Below is a small trained network, with its code and all its weights. Each question gives an input and a class and asks what happens when units are switched off, that is, made to give their printed mean instead of their output.

import numpy as np


def w(rows, s, z=0):
    codes = np.array(rows[::2]) - 128.0
    scale = np.full(codes.shape[1], s)
    scale[-1] = z or s
    return codes * scale


def f(y):
    return np.maximum(y, 0)


def log_softmax(a):
    a = a - a.max(-1, keepdims=True)
    return a - np.log(np.exp(a).sum(-1, keepdims=True))


def net(x, mask):
    res = np.array(x, float).reshape(1, 4) / 4 @ E
    y = f(res @ A[0][:, :-1].T + A[0][:, -1])
    res = res + np.where(mask, y, B[0][:, -1]) @ B[0][:, :-1]
    return log_softmax(res[-1] @ U[:, :-1].T + U[:, -1])


A, B = {}, {}
E = w([
[155,17,211,124,90,38,125,77],'x0',
[120,108,68,76,220,101,30,117],'x1',
[12,156,129,178,122,60,37,183],'x2',
[61,86,160,114,153,212,127,75],'x3',
],0.011)
A[0] = w([
[78,110,193,128,223,189,130,160,58],'n1',
[35,73,128,110,100,152,120,21,183],'n2',
[154,108,87,31,170,152,18,108,132],'n3',
[186,159,91,138,103,62,104,225,160],'n4',
[35,90,204,118,137,185,153,98,193],'n5',
[63,117,138,227,104,84,89,210,60],'n6',
[122,112,213,117,117,65,78,7,113],'n7',
[200,174,110,124,118,6,165,163,252],'n8',
[244,109,78,44,109,180,191,78,128],'n9',
[101,134,201,196,52,187,202,206,90],'n10',
[105,123,137,27,182,84,127,102,17],'n11',
[153,93,151,182,120,129,118,154,117],'n12',
[156,64,78,112,117,167,12,182,64],'n13',
[105,37,161,112,113,49,175,114,77],'n14',
[109,254,66,91,149,214,125,166,109],'n15',
[31,114,133,176,89,134,78,136,119],'n16',
[84,159,104,99,122,182,136,140,99],'n17',
[103,155,170,200,45,136,175,118,95],'n18',
],0.0095,0.003)
B[0] = w([
[142,149,155,89,81,175,90,156,180],'n1',
[90,154,131,102,84,175,168,159,217],'n2',
[126,105,81,154,115,146,53,160,208],'n3',
[143,133,93,142,98,172,194,92,203],'n4',
[100,166,76,152,97,174,157,143,224],'n5',
[139,78,210,157,78,138,101,81,216],'n6',
[168,188,161,69,144,98,161,139,209],'n7',
[68,137,77,72,79,211,194,106,212],'n8',
[80,86,198,187,54,100,62,80,254],'n9',
[90,136,79,127,152,78,1,169,234],'n10',
[154,130,115,122,105,79,86,184,163],'n11',
[178,136,106,103,159,140,125,134,149],'n12',
[116,130,88,159,147,104,79,141,174],'n13',
[189,148,150,98,161,112,181,195,198],'n14',
[177,149,198,121,149,65,183,131,249],'n15',
[136,89,207,154,80,155,123,80,207],'n16',
[189,208,151,69,139,113,176,150,180],'n17',
[121,122,46,129,136,85,81,166,205],'n18',
],0.01,0.014)
U = w([
[158,49,222,248,77,96,110,41,88],'0',
[219,194,171,100,156,13,195,177,83],'1',
[139,97,5,174,131,45,54,214,98],'2',
[128,156,70,114,77,244,177,120,107],'3',
[118,120,124,139,117,127,156,100,254],'4',
],0.012,0.0077)

Each question gives the input, the list of numbers given to net, and the class t.
The units are the neurons (one row each of A and B). Each row of codes is followed by its name. A weight is (code - 128) times the scale printed after its matrix; where a second scale follows, it is the last column's (A, B and U).
mask holds one flag per neuron, in row order. A switched-off neuron (its flag False) gives its mean, the last column of its row in B, instead of its output. The means were averaged over made-up inputs and are rounded, as every weight is.
A unit's drop is (log p(t) with every unit on - log p(t) with that unit switched off) / (log p(t) with every unit on - log p(t) with every unit switched off).
The circuit of an input: a set's keep is (log p(t) with only the set's units on - log p(t) with every unit switched off) / (log p(t) with every unit on - log p(t) with every unit switched off). Starting from the 12 units with the biggest drops (on a tie, the unit counted first), units are removed one at a time, each time the one whose removal leaves the highest keep (on an exact tie, the one counted first), for as long as the keep stays at least 0.8.
units of the circuit, in order: the units of the circuit, biggest drop first
top k neurons: the k neurons with the biggest drops, biggest first
drop when u is switched off: that unit's drop, to one decimal
input [-1,-7,3,-7], class 2: top 4 neurons -> (n10, n18, n2, n5)
input [-2,-7,-8,2], class 0: units of the circuit, in order -> (n9)
input [-6,7,5,-8], class 3: top 2 neurons -> (n4, n8)
input [7,1,3,-7], class 1: top 3 neurons -> (n14, n7, n5)
input [-5,-1,8,6], class 0: top 2 neurons -> (n16, n6)
input [1,2,-4,-5], class 3: top 4 neurons -> (n8, n6, n15, n16)
input [-7,-8,-1,-3], class 2: top 4 neurons -> (n10, n18, n7, n14)
input [7,3,4,6], class 1: top 3 neurons -> (n7, n14, n8)
input [-3,7,-6,-1], class 2: top 4 neurons -> (n3, n6, n16, n11)
input [6,-8,1,-6], class 2: top 2 neurons -> (n10, n18)
input [3,-6,5,-3], class 2: top 3 neurons -> (n18, n10, n9)
input [-8,-8,0,3], class 1: top 3 neurons -> (n15, n17, n3)
input [5,5,-1,6], class 3: drop when n18 is switched off -> 0.2
input [0,-4,-4,-6], class 3: drop when n6 is switched off -> 0.1
input [-8,2,8,-1], class 0: units of the circuit, in order -> (n6)
input [0,0,-7,0], class 0: drop when n5 is switched off -> 0.0
